Each row of numbers stands for one element and depends on some of the facts below. Use the named rows to name the rest.

How the elements are related:
gutru flugrek braflus; gutru flugrek tefi; gutru flugrek roki; skitrosto flugrek lokil; skitrosto flugrek sestom; robok flugrek zutar
robok flugrek zada; robok flugrek basta; troskel flugrek staklur; troskel flugrek broklo; troskel flugrek fliplo; troskel flugrek sestom
fimes flugrek duvus; fimes flugrek lomul; fimes flugrek trebra; flusege flugrek petresuk; flusege flugrek skostis; flusege flugrek skegror
natus flugrek skupul; dibrum flugrek gukem; zimik flugrek steflen; zimik flugrek skilol; zimik flugrek klubri; druran flugrek suvugan
klison flugrek rure; klison flugrek griple; klison flugrek genel; vofon flugrek vegir; vofon flugrek skilur; vofon flugrek pafis
nefa flugrek vetror; nefa flugrek klugir; nefa flugrek drenamel; nefa flugrek skupul; nefa flugrek matri; nefa flugrek kluga
zelo flugrek keflener; zelo flugrek stalum; zelo flugrek klugir; zelo flugrek suvugan; zasudal flugrek mukla; zasudal flugrek kluga
befla flugrek fuflol; befla flugrek depem; baflan flugrek skatror; baflan flugrek faza; klefa flugrek broklo; klefa flugrek roki
klefa flugrek vuvi; klefa flugrek klubri; stodre flugrek zugis; stodre flugrek brustis; festak flugrek lokil; festak flugrek griple
festak flugrek basta; festak flugrek pobo; lagi flugrek pudrego; lagi flugrek vuso; lagi flugrek surak; branon flugrek klaflel
branon flugrek vudan; branon flugrek pades; branon flugrek klubri; fegri flugrek fliral; fegri flugrek dredadok; fegri flugrek sebral
sususi flugrek braflus; sususi flugrek pustas; sususi flugrek noplos; nipu flugrek gruplos; nipu flugrek pludris; nipu flugrek sestom
nipu flugrek kogres; nesus flugrek getusam; nesus flugrek figu; nesus flugrek gukem; nesus flugrek noplos; storel flugrek brestam
storel flugrek duvus; storel flugrek skogrim; storel flugrek basta; vostus flugrek fliral; vostus flugrek kevas; vostus flugrek lomul
vostus flugrek zoru; vostus flugrek rebrato; vostus flugrek klaba; plotrel flugrek flabrozo; grekli flugrek sozi; grekli flugrek klipir
grekli flugrek bruror; foges flugrek skogrim; fubrem flugrek fuflol; fubrem flugrek broklo; fubrem flugrek punali; tribam flugrek bruror
tribam flugrek punali; tribam flugrek rabros; grudamir flugrek skilur; grudamir flugrek ligos; ritreven flugrek testo; ritreven flugrek mukla
ritreven flugrek matri; drezer flugrek rafumuk; drezer flugrek brestam; drezer flugrek skipubren; drezer flugrek lesker; truflu flugrek zestifi
truflu flugrek gevil; truflu flugrek klugir; toban flugrek getusam; toban flugrek flebur; toban flugrek grunu; trogrel flugrek skatror
trogrel flugrek suvugan; kebik flugrek kevas; kebik flugrek stostuk; dusaklak flugrek lomul; vustedrem flugrek testo; vustedrem flugrek klaflel
lemar flugrek klegrel; lemar flugrek rebrato; sidrin flugrek faza; sidrin flugrek dones; tuzugom flugrek vuso; tuzugom flugrek petresuk
tuzugom flugrek veloba; tuzugom flugrek grastos; tuzugom flugrek lesker; baklol flugrek pudrego; baklol flugrek sozi; baklol flugrek ratra
brose flugrek skerus; brose flugrek dones; brose flugrek skogrim; sisubros flugrek getusam; sisubros flugrek gropli; sisubros flugrek staklur
sisubros flugrek fliplo; sisubros flugrek lesker; sisubros flugrek kogres; steke flugrek flunek; steke flugrek skilol; steke flugrek vegir
steke flugrek mukla; mutos flugrek gribam; mutos flugrek stostuk; mutos flugrek sivodan; zeklofam flugrek pudrego; zeklofam flugrek sebral
zeklofam flugrek basta; gregis flugrek vetror; gregis flugrek plikla; veren flugrek nizas; veren flugrek klubri; lozi flugrek steflen
lozi flugrek kluplu; lozi flugrek matri; basor flugrek briruke; basor flugrek duvus; stiflis flugrek kevas; stiflis flugrek tefi
laklirim flugrek brustis; laklirim flugrek braflus; laklirim flugrek flabrozo; laklirim flugrek kleplak; tula flugrek nizas; tula flugrek sozi
tula flugrek flabrozo; gedriplam flugrek getusam; gedriplam flugrek kevas; gedriplam flugrek pudrego; gedriplam flugrek droplal; gedriplam flugrek surak
broto flugrek rabros; buves flugrek vezos; buves flugrek zoru; buves flugrek vuvi; sozi nutro 523; gukem nutro 523
rebrato nutro 523; kevas nutro 544; gutru nutro 544; flabrozo nutro 544; skitrosto nutro 55; robok nutro 523
troskel nutro 523; klipir nutro 523; klaflel nutro 523; grunu nutro 523; fimes nutro 544; flusege nutro 544
testo nutro 544; sebral nutro 55; bruror nutro 523; stostuk nutro 55; natus nutro 523; veloba nutro 523
dredadok nutro 523; dibrum nutro 55; pludris nutro 523; zimik nutro 523; trebra nutro 544; zada nutro 523
roki nutro 55; depem nutro 55; kluga nutro 55; grastos nutro 523; droplal nutro 523; punali nutro 523
skostis nutro 523; druran nutro 523; vezos nutro 523; skilol nutro 544; pudrego nutro 523; klison nutro 55
vofon nutro 55; broklo nutro 544; dones nutro 523; nefa nutro 55; zelo nutro 523; petresuk nutro 523
griple nutro 544; vuso nutro 523; zasudal nutro 55; befla nutro 523; klaba nutro 523; ligos nutro 544
brestam nutro 544; baflan nutro 55; fliplo nutro 523; vudan nutro 523; plikla nutro 523; noplos nutro 523
pobo nutro 544; fliral nutro 523; klefa nutro 55; gruplos nutro 55; stodre nutro 523; pades nutro 523
festak nutro 544; lokil nutro 523; lagi nutro 523; rure nutro 544; brustis nutro 544; suvugan nutro 523
skipubren nutro 544; steflen nutro 523; branon nutro 523; fegri nutro 55; sususi nutro 544; nipu nutro 544
nesus nutro 523; skegror nutro 544; storel nutro 523; pafis nutro 55; vostus nutro 544; plotrel nutro 55
grekli nutro 55; skatror nutro 55; foges nutro 55; fubrem nutro 544; tribam nutro 523; genel nutro 523
grudamir nutro 523; ritreven nutro 523; rafumuk nutro 55; drezer nutro 523; kogres nutro 544; truflu nutro 55
matri nutro 544; toban nutro 55; nizas nutro 55; klugir nutro 55; trogrel nutro 523; vegir nutro 55
lesker nutro 55; skupul nutro 523; kebik nutro 544; flunek nutro 523; figu nutro 55; dusaklak nutro 55
vustedrem nutro 544; briruke nutro 55; lemar nutro 523; kleplak nutro 544; sidrin nutro 523; tuzugom nutro 523
gevil nutro 523; baklol nutro 544; zutar nutro 55; brose nutro 544; surak nutro 523; sisubros nutro 544
tuzek nutro 55; keflener nutro 544; tefi nutro 523; mukla nutro 544; pustas nutro 523; getusam nutro 544
braflus nutro 523; steke nutro 55; mutos nutro 544; zugis nutro 55; faza nutro 544; zeklofam nutro 523
sivodan nutro 55; ratra nutro 55; gregis nutro 523; flebur nutro 523; sestom nutro 523; zoru nutro 55
veren nutro 544; vuvi nutro 544; lozi nutro 523; zestifi nutro 55; gropli nutro 544; fuflol nutro 523
basor nutro 544; stiflis nutro 544; vetror nutro 523; skogrim nutro 544; staklur nutro 544; stalum nutro 523
laklirim nutro 55; kluplu nutro 523; drenamel nutro 544; lomul nutro 55; gribam nutro 523; rabros nutro 544
tula nutro 523; skilur nutro 544; duvus nutro 544; gedriplam nutro 544; klubri nutro 523; broto nutro 55
basta nutro 55; buves nutro 523; skerus nutro 544; klegrel nutro 544

Named rows:
grudamir: 3,-7,3,-2,-6,11,8,-2,0,9,29,-14,-2,-8,5,4,-7,13,1,-4,13,-13,10,-15,4,-11,-12,18,-4,-1,-4,-10,7,2,2,5,4,0,-4
ligos: -3,15,-3,3,11,3,11,-1,12,7,23,-3,1,-14,5,9,-4,-4,0,-1,3,11,-4,14,-10,-4,15,4,-10,1,-5,-4,10,4,-5,5,3,17,-18
keflener: -1,15,-4,-4,15,2,12,-1,7,7,10,-4,3,-14,8,10,-3,-6,4,-4,1,11,-3,17,-12,-8,18,5,-10,0,-3,-5,11,6,-3,2,17,16,-4
tribam: 3,-39,25,26,-42,22,10,-1,14,19,51,-2,-3,-5,14,49,-5,0,-8,-12,41,11,22,-27,-3,-14,-29,16,9,16,1,13,5,15,-1,26,-11,-22,1
bruror: 3,-9,9,19,-6,5,14,0,7,4,12,-10,-3,-12,24,28,-3,3,0,-1,11,7,12,3,-8,-4,-10,7,-1,18,4,2,6,10,-4,14,-20,-9,-6
lemar: 2,0,12,-6,-5,12,12,-4,-2,5,17,-15,0,-3,10,-2,-9,14,0,-12,19,-9,4,-25,6,-13,-13,17,-6,2,6,-8,4,7,-2,6,1,-1,6
sozi: 7,-7,3,27,11,4,19,3,22,-7,-13,-10,4,-9,22,12,-1,5,0,6,8,1,16,-3,0,-3,-10,6,-3,24,-4,-2,14,3,-5,14,-17,1,-24
faza: -3,11,3,-5,9,-4,10,5,-18,4,28,-3,-2,-16,0,29,-2,-13,2,-6,-10,17,-3,11,-4,-19,7,7,-13,-3,-30,-8,14,5,-5,-1,19,13,-29
lagi: 11,-3,22,18,9,13,6,-4,-5,-7,0,-11,16,-15,21,-2,-2,20,-3,-7,13,-21,16,-23,23,-15,2,13,7,17,-29,-13,-6,-24,-6,25,18,20,10
natus: 4,-8,0,-5,-1,13,12,-6,13,13,31,-12,-4,-12,-1,-4,-6,18,2,-1,23,-23,12,-12,5,-8,-8,19,-2,-1,8,-7,6,2,10,5,8,0,-2
truflu: 1,-20,-12,-13,5,0,13,1,0,14,4,-1,-1,-11,-16,-5,-1,18,2,-4,24,-7,-1,-19,2,-17,-2,20,-3,-3,20,-7,8,5,-5,9,25,17,10
skogrim: -1,21,-6,3,3,-17,4,3,-4,-10,85,-9,-12,-15,-5,37,-3,6,-7,-5,-12,29,-14,19,11,-9,3,15,-1,-20,-47,-23,21,4,-8,-5,22,12,-26
zimik: -4,-5,-22,-3,-32,-10,7,15,5,6,4,-25,8,2,-18,-7,-13,16,4,-11,3,-43,14,2,-3,5,-37,10,-3,30,-44,-7,1,2,4,5,46,17,-37
skilol: -4,23,-12,2,1,-5,10,3,11,9,19,-7,1,-13,-1,8,-6,-1,2,0,1,-2,-3,24,-10,3,7,3,-8,15,-20,-3,8,1,0,7,18,24,-24
pafis: -2,0,-13,2,9,-12,12,7,-10,4,1,-6,-4,-17,4,5,-3,13,1,3,8,8,-4,9,-6,-6,2,9,-1,6,18,-2,4,6,-15,11,-6,18,2
kluga: -2,4,-15,1,10,-9,14,4,4,12,12,-4,-11,-21,-5,-1,-1,20,3,7,15,-1,-2,19,-5,-4,3,9,2,12,26,-2,1,4,-5,14,-1,21,4
fuflol: 0,-6,5,11,-9,3,10,1,-7,2,17,-11,-3,-12,23,22,-7,2,3,-6,0,3,9,14,-12,-1,-5,7,-3,5,5,-1,2,10,-6,7,-14,-5,3
klefa: -8,-27,-30,-4,-40,-12,-1,24,-14,4,-14,-11,9,8,-20,-4,-16,5,-4,-15,10,-18,-1,-11,-12,-6,-35,9,-4,13,-18,0,2,4,-18,12,39,25,-16
ritreven: 2,5,-11,-6,-7,7,13,-6,32,29,52,-15,-14,-20,-19,-9,-5,33,8,8,32,-42,16,2,11,1,-13,21,8,18,6,-4,-2,-4,25,9,26,11,-21
fimes: -5,23,-3,-16,-4,15,15,-19,64,2,57,-12,8,14,2,-12,-9,14,-7,-30,33,15,-30,-28,7,-7,-2,22,-5,-17,15,-13,13,26,-5,8,11,0,37

Which element is each row?
No name comes twice in this set of rows, the named rows included.
5,-10,14,-6,15,22,-4,-3,-41,7,28,-9,-6,-15,9,-11,-13,3,-2,4,-1,-22,10,-33,8,-15,0,17,-11,-36,6,-10,4,-21,-4,-2,-18,11,-18 : nesus
1,-16,-1,-5,9,8,-2,3,-34,8,12,-1,-3,-14,-3,-11,-7,13,-3,-1,12,-7,0,-26,7,-19,-1,15,-2,-19,13,-7,1,-17,-16,12,-2,25,5 : toban
0,-11,-18,-14,4,2,16,-5,22,29,33,-2,-11,-21,-29,-14,1,32,4,5,39,-20,5,-6,7,-13,-1,23,4,2,36,-1,2,-1,12,14,26,23,2 : nefa
2,0,5,13,3,0,15,2,4,0,6,-12,-2,-13,21,14,-4,4,3,1,1,-1,11,11,-5,-2,-4,6,-6,10,5,-5,6,7,-5,9,-14,-3,-6 : klipir
0,-5,3,-7,-14,9,9,3,-1,3,11,-17,4,0,6,-1,-11,12,0,-15,10,-14,3,-20,2,-9,-18,14,-7,6,-7,-7,1,7,-4,5,7,-1,0 : buves
1,2,-10,-6,-10,4,10,-1,17,16,33,-15,-4,-12,-11,-5,-7,23,4,-1,20,-32,14,-2,4,-1,-13,16,2,16,-4,-7,1,-2,13,6,24,9,-15 : lozi
-6,-2,-27,2,-24,-8,6,19,27,1,-16,-13,18,14,-23,-5,-12,-5,-5,-11,7,-22,2,-10,-6,3,-27,6,-15,24,-62,-7,17,1,-4,9,59,31,-61 : veren
-2,-7,-22,12,6,-16,14,16,3,-5,-28,-6,1,-4,-1,0,-5,11,0,4,0,1,-1,4,-8,-2,-13,6,-6,22,0,-2,13,8,-18,13,1,21,-22 : nizas
0,-1,2,-4,2,12,5,-2,14,9,33,-2,4,-6,-5,6,-6,-1,-5,-8,13,-2,-4,-8,0,-10,5,13,-6,-9,-13,-7,12,-4,-1,8,20,18,-13 : flusege
1,-18,-15,-4,0,-4,6,0,5,2,13,-4,2,-7,-7,-8,-4,20,-4,-4,18,-1,-5,-12,2,-11,-5,17,2,-11,13,-9,8,1,-13,11,16,20,14 : klison
-1,-11,-9,-16,15,-15,15,11,-38,2,-26,-3,0,-18,-2,14,2,3,8,-6,3,13,0,7,-9,-25,4,10,-9,-3,7,-10,9,11,-14,3,23,14,13 : skatror
2,-43,-10,-4,-28,20,-7,-5,-6,6,37,-7,7,-1,18,-6,-18,0,-4,-9,2,-22,9,-6,-22,1,3,12,-3,-36,29,-5,-1,-4,-6,0,-1,-3,24 : troskel
0,-1,0,-8,20,23,4,0,1,8,28,-1,-5,0,-8,-12,-11,-7,-6,5,9,-2,-6,-37,4,-16,-4,16,-20,-26,-4,-7,27,-11,-1,-5,-7,20,-47 : sususi

Now the same elements, written a new way:
Known rows:
klegrel: 1,-2,-11,-3,-3,-5,0,1,1,7,-10,7,9,-12,-8,-6,4,-15,7,-3,9,13,-5,5,-7,-20,-6,-2,12,10,-7
plotrel: 7,-7,3,23,-22,-13,27,12,2,10,5,-18,-22,-27,23,1,-12,8,-27,6,11,-22,22,-4,0,-9,-1,-7,-33,0,43
broto: -10,5,8,11,-17,-13,4,23,16,22,1,0,3,10,-42,-14,-17,-9,-13,-16,-9,-28,23,-25,8,-11,24,7,-11,-17,1
flunek: -4,2,-3,-2,19,2,-10,-1,3,-15,2,-7,2,8,15,4,3,5,-3,10,-7,4,-10,-7,4,9,2,-1,-1,7,-10
zestifi: -14,3,2,7,-1,-4,-1,6,1,-1,-5,-1,-8,-10,-11,13,3,6,-5,7,7,-8,13,-16,-15,-13,3,3,8,-14,8
grekli: -13,1,6,2,-27,-8,21,24,11,15,13,0,4,-2,-26,-3,-14,-1,-26,-9,-2,-27,18,-17,6,-19,14,0,-16,-11,11
rebrato: 0,7,-6,-7,17,1,-14,-2,9,-12,-7,-4,3,9,9,2,1,7,-6,2,-9,4,-8,-2,0,10,-1,-3,-12,1,-3
skipubren: -1,-3,-9,1,-5,-4,5,0,0,5,-9,7,11,-13,-9,-6,6,-14,9,-1,7,12,0,9,-8,-19,-5,-2,15,12,-11
zeklofam: -11,-4,9,-28,-18,29,34,-19,-10,-9,35,1,12,11,15,17,1,10,-19,-9,-20,-1,-1,24,11,13,0,2,-4,-9,-6
fegri: -6,2,4,-7,-12,6,17,1,1,10,7,6,-10,-2,-9,15,2,7,-9,-13,0,-8,12,-2,-4,-6,-2,2,-1,-26,21
robok: 2,-6,5,-13,-3,19,19,-28,-4,-1,17,-9,-3,8,13,8,0,6,-10,-4,-21,-4,-6,12,6,17,4,6,-10,-5,-10
vustedrem: 11,-16,-14,-1,-1,0,13,10,-10,21,12,18,-6,-1,4,-9,3,-23,18,-5,13,12,-15,1,13,-11,-12,4,16,0,0
genel: -5,4,-1,-4,15,3,-10,-8,3,-13,0,-7,2,7,11,6,1,6,-5,11,-9,1,-7,-6,-1,11,4,-3,-5,7,-10
zasudal: -8,-3,-13,19,11,2,8,27,-5,23,14,7,-27,2,21,1,6,-9,1,5,-3,-1,14,-24,11,-5,-1,19,19,-34,15
drezer: 8,0,11,3,3,9,-2,-14,-4,-3,8,-11,-7,11,13,-4,-5,8,2,-2,-16,-4,0,8,10,27,8,4,-9,1,-4
baflan: 5,-6,27,14,-17,3,-5,13,-24,11,-4,-11,-5,0,-23,-7,-8,-4,2,-8,15,-33,13,0,-16,9,-25,-1,-6,-30,11
sozi: -11,3,-2,-8,0,-1,5,8,8,-13,13,-11,16,2,9,1,-6,3,-24,9,-6,-6,-2,-4,7,-1,5,-7,-22,14,-7
troskel: 6,2,12,7,-19,2,-7,-38,11,5,9,-10,-5,29,-9,-5,-16,32,23,4,-4,-1,12,0,15,30,29,11,-11,19,-6
storel: 17,-9,18,-6,11,19,13,-36,-12,5,0,-18,-23,-2,2,1,12,-24,-14,-19,-41,-16,-13,18,1,30,6,2,-12,-10,-23
kleplak: 4,-4,-12,1,-1,-9,4,2,2,4,-11,7,9,-20,2,-8,2,-11,4,3,9,13,-1,10,-7,-18,-5,-5,10,17,-1

Which element is each row?
No name comes twice in this set of rows, the named rows included.
-2,6,-2,2,-1,2,-11,-28,11,-7,-1,-12,1,13,5,6,-5,26,7,14,-7,5,4,-1,2,18,14,6,-4,17,-13 : sestom
13,-3,8,31,-17,-15,19,14,2,10,-1,-20,-24,-32,31,-2,-13,14,-19,7,10,-18,26,2,-1,-4,6,-9,-27,3,57 : laklirim
0,1,-2,-3,-5,12,-20,-5,-13,-3,-8,-22,21,13,7,-7,-10,19,2,20,14,-16,-3,10,-18,21,-55,1,-24,-10,-15 : suvugan
-3,1,-2,11,-12,0,6,9,-7,18,2,-4,-12,-1,-2,1,-4,7,0,2,7,-15,21,-8,-6,-4,-14,10,3,-27,14 : truflu
3,-1,19,7,19,3,-19,1,-9,-18,-4,-12,1,2,2,-6,4,-11,-5,0,-12,-10,-13,-2,-3,19,8,-3,-3,6,-16 : dones
-1,15,-23,-11,11,-8,-1,-3,25,12,-26,2,-19,-7,-16,17,10,9,-12,-9,-4,-5,9,-12,-16,-16,-8,-3,-15,-29,17 : lomul
-7,8,1,-1,10,-4,-15,1,16,-9,-1,-6,12,18,-12,-8,-7,2,-7,2,-14,-9,-3,-14,8,6,19,0,-13,10,-21 : punali
26,-5,3,8,-11,-10,5,5,-7,4,-6,12,-5,-11,9,-16,-10,-9,16,-16,17,13,-2,23,7,0,-5,-10,0,16,32 : gutru
4,2,4,0,-1,-1,-8,-3,7,3,6,-5,3,24,-7,-12,-15,4,1,-4,-12,-12,-1,-7,15,20,15,2,-21,5,-11 : befla
12,-1,3,9,4,0,-2,-2,2,-2,2,-14,-7,5,30,-8,-10,8,-7,5,-9,-3,0,8,12,22,0,-2,-24,8,12 : stodre

The same elements again, as new rows of numbers:
Known rows:
faza: -5,-4,36,-23,3,5,-1,25,-19,-10,0,-31,46,-16,10,-1,40,0,16,12,11,-12,28,4,5,2
zasudal: -8,-25,45,53,-52,-16,54,4,-33,9,38,-10,-27,-8,15,-21,-4,12,2,-15,-10,23,-45,-45,29,57
sestom: 3,41,-9,18,-17,-21,22,35,29,-13,7,0,-22,6,3,-4,22,12,48,-20,-33,56,-10,13,14,-63
matri: -15,-14,46,11,-22,-18,21,23,-21,20,-21,-46,9,-28,60,-20,9,25,13,-13,-13,29,37,-25,14,4
testo: -9,-3,44,12,-14,-17,19,22,-21,15,-12,-36,16,-24,48,-10,10,17,13,-11,-9,22,42,-23,6,-6
grudamir: 4,9,26,34,-87,-4,23,-2,-3,-13,47,-21,-12,-6,-29,5,10,21,9,3,-29,26,-31,-27,23,10
zestifi: -9,7,38,4,16,-17,34,20,-35,-17,15,20,-13,-7,19,-45,1,5,40,-16,12,11,-4,-15,20,-13
truflu: 2,-19,30,31,-39,-8,37,3,-13,0,50,3,-27,-7,-15,-29,-8,-15,21,-5,2,8,-52,-43,16,43
brestam: 10,18,24,-6,8,-13,6,30,-10,-14,2,-17,24,-9,25,12,21,-12,23,0,-4,27,52,-15,14,-1
sidrin: 7,8,35,14,-83,17,15,-4,-12,-36,54,-14,21,2,-42,15,34,25,-5,16,-12,-1,-33,8,30,31
tribam: 31,7,55,23,-97,19,11,-4,-20,2,45,-33,-20,-5,-35,32,60,26,40,-31,-33,-16,-56,-37,50,-25
nipu: 17,-12,-3,37,-33,-25,27,36,32,24,38,-36,-1,4,-11,27,17,-29,9,-15,-24,27,-25,-38,-18,14
lozi: 7,11,40,53,-98,-10,29,-12,-10,-3,30,-21,-20,-10,-11,-5,-5,34,-2,2,-30,28,-22,-18,18,23
trogrel: 9,-3,14,5,-95,28,-15,-17,36,-18,38,-31,-16,-30,-48,-54,-1,-5,32,43,11,-3,-63,6,-4,21
rabros: 20,-5,61,-15,-10,8,-1,26,-36,18,-1,-47,15,-18,19,27,67,7,54,-43,-14,-25,9,-40,37,-48
storel: 38,42,21,29,-82,3,12,-4,5,-59,54,2,3,15,-34,39,8,-6,12,15,-22,56,17,-9,53,66
lagi: -10,14,25,7,-90,15,18,-51,-7,-21,18,1,-41,12,-51,25,-2,14,-15,11,-1,38,-34,-61,-7,2
nizas: 32,24,59,17,19,-14,46,0,-62,-14,7,30,-9,0,3,-54,-17,-18,22,-8,-5,2,13,-13,-2,-37
grastos: -9,30,30,-1,-35,-9,14,6,-16,-29,4,-3,-8,-9,4,-17,12,35,30,-1,-13,34,14,-1,22,-44
dones: -8,27,41,-15,-36,15,7,13,-32,-50,14,2,34,-6,-5,2,44,42,13,10,-3,10,23,30,44,-7

Name these rows:
No name comes twice in this set of rows, the named rows included.
17,4,1,53,-14,-23,50,21,14,0,52,16,-40,22,-17,2,-1,-35,24,-27,-14,29,-58,-30,0,26 : skitrosto
17,18,40,11,12,-29,2,29,-20,8,2,-21,24,-14,21,-1,13,-1,26,-9,-3,-6,35,-8,-18,-33 : vuvi
28,20,34,21,22,-27,8,40,-3,23,-4,-22,16,-4,20,18,34,-7,32,-31,-18,-4,15,-4,-16,-51 : broklo
16,-7,36,15,-44,9,13,18,-19,-22,47,-26,56,7,-21,52,48,-16,-20,7,-9,-2,12,-7,23,79 : brose
27,28,30,3,1,-33,-15,38,-5,-26,27,-22,24,-20,31,7,-2,-17,70,-5,-10,34,80,-32,32,9 : duvus
-15,32,35,-29,-42,25,8,-55,-28,-41,-33,17,-45,2,-24,9,0,23,6,8,14,49,17,-54,-6,-48 : pudrego
3,17,43,12,29,-36,32,22,-49,-17,21,33,4,-1,5,-41,2,7,25,-10,4,-3,1,-3,0,-25 : roki
13,-24,23,-17,0,3,68,26,-48,5,32,-30,31,-16,-3,-48,-4,-55,22,17,-53,36,64,-37,24,-70 : flabrozo
-24,25,27,-16,-37,0,8,-20,-27,-33,-9,6,-18,-2,-9,-6,9,38,16,4,6,31,12,-25,7,-52 : surak
33,7,27,44,-49,-44,-20,27,5,3,79,-30,12,-22,-7,16,-19,-21,61,-6,-19,18,39,-64,22,39 : fimes
4,-14,35,41,-34,-18,45,7,-31,0,54,6,-21,2,-11,-13,-1,-4,8,-15,-7,9,-43,-40,14,43 : vofon

